Below are the code and all the weights of a small trained network. Each question names an input and a target symbol and asks about switching units off, where a switched-off unit gives its printed mean instead of its output.

import numpy as np


def w(rows, s, z=0):
    codes = np.array(rows[::2]) - 128.0
    scale = np.full(codes.shape[1], s)
    scale[-1] = z or s
    return codes * scale


def f(y):
    return np.maximum(y, 0)


def softmax(a):
    e = np.exp(a - a.max(-1, keepdims=True))
    return e / e.sum(-1, keepdims=True)


def log_softmax(a):
    a = a - a.max(-1, keepdims=True)
    return a - np.log(np.exp(a).sum(-1, keepdims=True))


def net(x, mask):
    ids = ['βγεζθμξτω'.index(c) for c in x.split()]
    T = len(ids)
    res = E[ids] + P[:T]
    q, k, v = (res @ M[0].T for M in (Q, K, V))
    z = softmax(np.where(np.tri(T) > 0, q @ k.T / 3**0.5, -1e9)) @ v
    res = res + np.where(mask[0], z, O[0][:, -1]) @ O[0][:, :-1]
    y = f(res @ A[0][:, :-1].T + A[0][:, -1])
    res = res + np.where(mask[1:13], y, B[0][:, -1]) @ B[0][:, :-1]
    return log_softmax(res[-1] @ U[:, :-1].T + U[:, -1])


Q, K, V, O, A, B = {}, {}, {}, {}, {}, {}
E = w([
[127,98,91,120,197],'β',
[167,108,122,126,201],'γ',
[118,101,247,132,109],'ε',
[96,123,122,108,102],'ζ',
[118,153,132,90,104],'θ',
[114,124,96,156,113],'μ',
[154,165,73,133,113],'ξ',
[130,254,37,90,161],'τ',
[129,140,122,119,86],'ω',
],0.021)
P = w([
[141,143,241,255,251],'0',
[115,66,138,111,82],'1',
[118,78,128,91,90],'2',
[120,76,121,83,83],'3',
[117,81,116,96,86],'4',
[119,77,116,92,83],'5',
[119,74,127,100,86],'6',
[122,80,127,108,80],'7',
],0.0076)
Q[0] = w([
[146,136,146,82,193],'H0',
[92,190,164,249,249],'H0',
[89,119,49,122,35],'H0',
],0.016)
K[0] = w([
[35,138,103,20,133],'H0',
[196,31,3,20,49],'H0',
[156,234,116,238,150],'H0',
],0.012)
V[0] = w([
[249,140,89,202,77],'H0',
[215,190,91,58,176],'H0',
[62,41,32,189,171],'H0',
],0.017)
O[0] = w([
[248,112,49,110,64,13],'H0',
[179,202,212,102,125,26],'H0',
[93,148,107,9,115,6],'H0',
],0.016,0.0018)
A[0] = w([
[87,155,121,97,34,51],'N0',
[129,59,121,120,219,60],'N1',
[172,24,181,76,224,135],'N2',
[149,117,99,143,118,87],'N3',
[164,6,137,85,145,117],'N4',
[133,125,59,102,195,1],'N5',
[107,119,42,80,167,175],'N6',
[111,94,87,115,178,63],'N7',
[182,56,137,145,94,145],'N8',
[208,86,193,130,124,14],'N9',
[210,100,129,70,192,157],'N10',
[137,136,91,232,93,105],'N11',
],0.011,0.0035)
B[0] = w([
[169,227,101,218,156,195],'N0',
[159,171,39,83,76,226],'N1',
[213,103,163,212,169,187],'N2',
[127,119,133,87,161,168],'N3',
[152,184,199,103,153,207],'N4',
[151,200,175,168,61,163],'N5',
[131,32,155,165,205,239],'N6',
[168,105,73,156,28,211],'N7',
[115,98,108,118,189,216],'N8',
[91,10,67,84,101,197],'N9',
[109,130,33,226,76,204],'N10',
[99,188,213,15,123,253],'N11',
],0.012,0.011)
U = w([
[120,159,250,181,81,237],'β',
[240,121,159,186,174,187],'γ',
[119,220,73,120,231,36],'ε',
[194,115,171,117,47,38],'ζ',
[188,159,56,73,145,11],'θ',
[46,122,71,166,145,213],'μ',
[109,186,99,73,90,12],'ξ',
[169,253,112,154,78,111],'τ',
[193,123,125,17,207,251],'ω',
],0.0061,0.0023)

Each question gives the input, a string of symbols that net reads in full, and the target symbol t.
The units are the heads (3 rows each of Q, K, V and O) and the neurons (one row each of A and B). Each row of codes is followed by its name. A weight is (code - 128) times the scale printed after its matrix; where a second scale follows, it is the last column's (O, A, B and U).
mask holds one flag per unit, heads first, then neurons. A switched-off unit (its flag False) gives its mean, the last column of its rows in O or B, instead of its output. The means were averaged over made-up inputs and are rounded, as every weight is.
A unit's drop is (log p(t) with every unit on - log p(t) with that unit switched off) / (log p(t) with every unit on - log p(t) with every unit switched off).
The circuit of an input: a set's keep is (log p(t) with only the set's units on - log p(t) with every unit switched off) / (log p(t) with every unit on - log p(t) with every unit switched off). Starting from the 12 units with the biggest drops (on a tie, the unit counted first), units are removed one at a time, each time the one whose removal leaves the highest keep (on an exact tie, the one counted first), for as long as the keep stays at least 0.8.
circuit, biggest first: the units of the circuit, biggest drop first
most important unit: the unit with the biggest drop
top k neurons: the k neurons with the biggest drops, biggest first
drop when u is switched off: that unit's drop, to one decimal
input β ζ γ θ ω ξ ω, target ε: circuit, biggest first -> N0, H0, N6
input μ β θ, target γ: most important unit -> N6
input θ ζ μ μ, target β: circuit, biggest first -> H0, N11
input ε τ ζ β ω ζ ξ θ, target ξ: circuit, biggest first -> N11, H0, N1, N6
input τ ζ θ θ ζ ζ θ, target ζ: circuit, biggest first -> N9, H0
input γ τ β ζ ω, target τ: circuit, biggest first -> H0, N0
input μ ε ε θ ε ε ω μ, target γ: top 2 neurons -> N6, N0
input ξ γ θ ε θ β, target γ: top 2 neurons -> N2, N11
input ζ γ ζ ζ ζ β, target γ: top 2 neurons -> N2, N6
input ζ ζ ζ γ, target γ: top 2 neurons -> N2, N6
input ε ζ μ, target ξ: top 3 neurons -> N11, N1, N7
input μ τ ξ ζ ε ω, target γ: top 2 neurons -> N6, N0
input γ ζ ω ζ, target τ: top 2 neurons -> N0, N6
input ζ ξ γ ξ θ ω, target μ: top neuron -> N11
input ε ζ β ζ, target ξ: top 3 neurons -> N11, N1, N7
input ω θ ζ γ, target γ: top 2 neurons -> N2, N11
input ζ ζ ζ ω ε θ, target μ: drop when N9 is switched off -> 0.0
input ε β ω θ, target ξ: drop when N11 is switched off -> 1.9
input ζ ω θ ζ β γ ζ, target μ: drop when H0 is switched off -> 0.9
input μ ζ ζ θ γ ζ τ ζ, target γ: drop when H0 is switched off -> 1.0
